Here is a tiny trained network, its code and every weight. The questions are about switching its units off for an input and a class, where a switched-off unit gives its printed mean instead of its output.

import numpy as np


def w(rows, s, z=0):
    codes = np.array(rows[::2]) - 128.0
    scale = np.full(codes.shape[1], s)
    scale[-1] = z or s
    return codes * scale


def f(y):
    return np.maximum(y, 0)


def log_softmax(a):
    a = a - a.max(-1, keepdims=True)
    return a - np.log(np.exp(a).sum(-1, keepdims=True))


def net(x, mask):
    res = np.array(x, float).reshape(1, 4) / 4 @ E
    y = f(res @ A[0][:, :-1].T + A[0][:, -1])
    res = res + np.where(mask, y, B[0][:, -1]) @ B[0][:, :-1]
    return log_softmax(res[-1] @ U[:, :-1].T + U[:, -1])


A, B = {}, {}
E = w([
[36,66,100,77],'x0',
[185,2,220,126],'x1',
[97,134,155,177],'x2',
[125,181,227,59],'x3',
],0.0059)
A[0] = w([
[3,80,134,114,102],'n1',
[151,108,80,215,103],'n2',
[108,114,139,121,127],'n3',
[216,167,146,137,110],'n4',
[138,132,128,101,255],'n5',
[107,189,101,70,114],'n6',
[103,178,75,127,87],'n7',
[136,166,192,98,85],'n8',
[173,109,169,160,128],'n9',
[201,179,167,232,128],'n10',
[158,147,140,156,103],'n11',
[159,101,135,121,100],'n12',
[84,168,205,93,98],'n13',
[161,94,68,159,89],'n14',
[84,159,142,168,112],'n15',
[126,135,140,103,112],'n16',
[141,175,146,77,133],'n17',
[128,99,100,152,99],'n18',
[174,144,126,134,102],'n19',
[47,142,176,222,153],'n20',
[146,58,191,128,110],'n21',
[79,92,136,90,104],'n22',
[153,141,123,163,125],'n23',
[147,163,99,116,126],'n24',
[110,146,134,143,119],'n25',
[190,149,122,141,94],'n26',
[83,201,147,158,123],'n27',
[124,93,83,187,125],'n28',
],0.012,0.0075)
B[0] = w([
[88,120,57,37,182],'n1',
[121,68,209,102,177],'n2',
[116,115,109,125,141],'n3',
[93,111,73,81,182],'n4',
[62,41,109,254,254],'n5',
[196,85,110,113,178],'n6',
[207,101,139,101,172],'n7',
[116,86,211,98,164],'n8',
[181,69,105,140,182],'n9',
[71,142,66,76,211],'n10',
[122,113,111,91,145],'n11',
[168,106,122,118,148],'n12',
[112,84,207,73,177],'n13',
[124,99,197,102,161],'n14',
[163,96,126,120,151],'n15',
[120,114,144,115,138],'n16',
[95,95,177,120,174],'n17',
[124,127,162,93,145],'n18',
[120,109,106,94,145],'n19',
[122,50,116,192,178],'n20',
[232,98,107,108,203],'n21',
[107,104,79,87,156],'n22',
[109,112,103,119,152],'n23',
[162,103,127,136,158],'n24',
[146,115,126,125,139],'n25',
[111,99,96,84,151],'n26',
[189,94,110,129,179],'n27',
[123,75,192,98,175],'n28',
],0.028,0.0077)
U = w([
[112,50,86,141,254],'0',
[254,68,69,91,58],'1',
[47,98,24,17,69],'2',
[89,83,226,56,119],'3',
[75,123,85,236,198],'4',
[158,207,91,185,88],'5',
[137,186,142,165,58],'6',
[121,198,185,108,87],'7',
],0.0059,0.0052)

Each question gives the input, the list of numbers given to net, and the class t.
The units are the neurons (one row each of A and B). Each row of codes is followed by its name. A weight is (code - 128) times the scale printed after its matrix; where a second scale follows, it is the last column's (A, B and U).
mask holds one flag per neuron, in row order. A switched-off neuron (its flag False) gives its mean, the last column of its row in B, instead of its output. The means were averaged over made-up inputs and are rounded, as every weight is.
A unit's drop is (log p(t) with every unit on - log p(t) with that unit switched off) / (log p(t) with every unit on - log p(t) with every unit switched off).
The circuit of an input: a set's keep is (log p(t) with only the set's units on - log p(t) with every unit switched off) / (log p(t) with every unit on - log p(t) with every unit switched off). Starting from the 12 units with the biggest drops (on a tie, the unit counted first), units are removed one at a time, each time the one whose removal leaves the highest keep (on an exact tie, the one counted first), for as long as the keep stays at least 0.8.
units of the circuit, in order: the units of the circuit, biggest drop first
unit that matters most: the unit with the biggest drop
top k neurons: the k neurons with the biggest drops, biggest first
drop of u: that unit's drop, to one decimal
input [-4,-2,-2,-1], class 2: units of the circuit, in order	[n10; n20; n21]
input [-4,-2,1,-2], class 2: units of the circuit, in order	[n10]
input [4,-4,1,-6], class 3: units of the circuit, in order	[n28; n2; n14]
input [-5,-8,-2,6], class 1: top 2 neurons	[n6; n27]
input [-4,0,-5,-7], class 3: top 3 neurons	[n2; n14; n28]
input [-3,8,1,2], class 1: top 2 neurons	[n21; n9]
input [-1,-5,1,-8], class 3: units of the circuit, in order	[n2; n28]
input [7,7,1,1], class 1: top 3 neurons	[n21; n10; n4]
input [-3,1,-2,6], class 3: top 3 neurons	[n8; n13; n17]
input [-3,7,6,-1], class 1: top 2 neurons	[n21; n9]
input [6,7,-6,-2], class 1: top 2 neurons	[n21; n10]
input [-7,3,1,2], class 2: top 2 neurons	[n10; n4]
input [-5,2,-6,7], class 3: top 4 neurons	[n8; n13; n17; n1]
input [-3,-8,-3,-3], class 1: unit that matters most	n7
input [-6,1,-2,4], class 2: top 2 neurons	[n10; n4]
input [2,5,0,-8], class 3: drop of n28	0.1
input [-6,-1,3,-2], class 2: drop of n4	0.1
input [1,6,2,-5], class 1: drop of n21	1.3
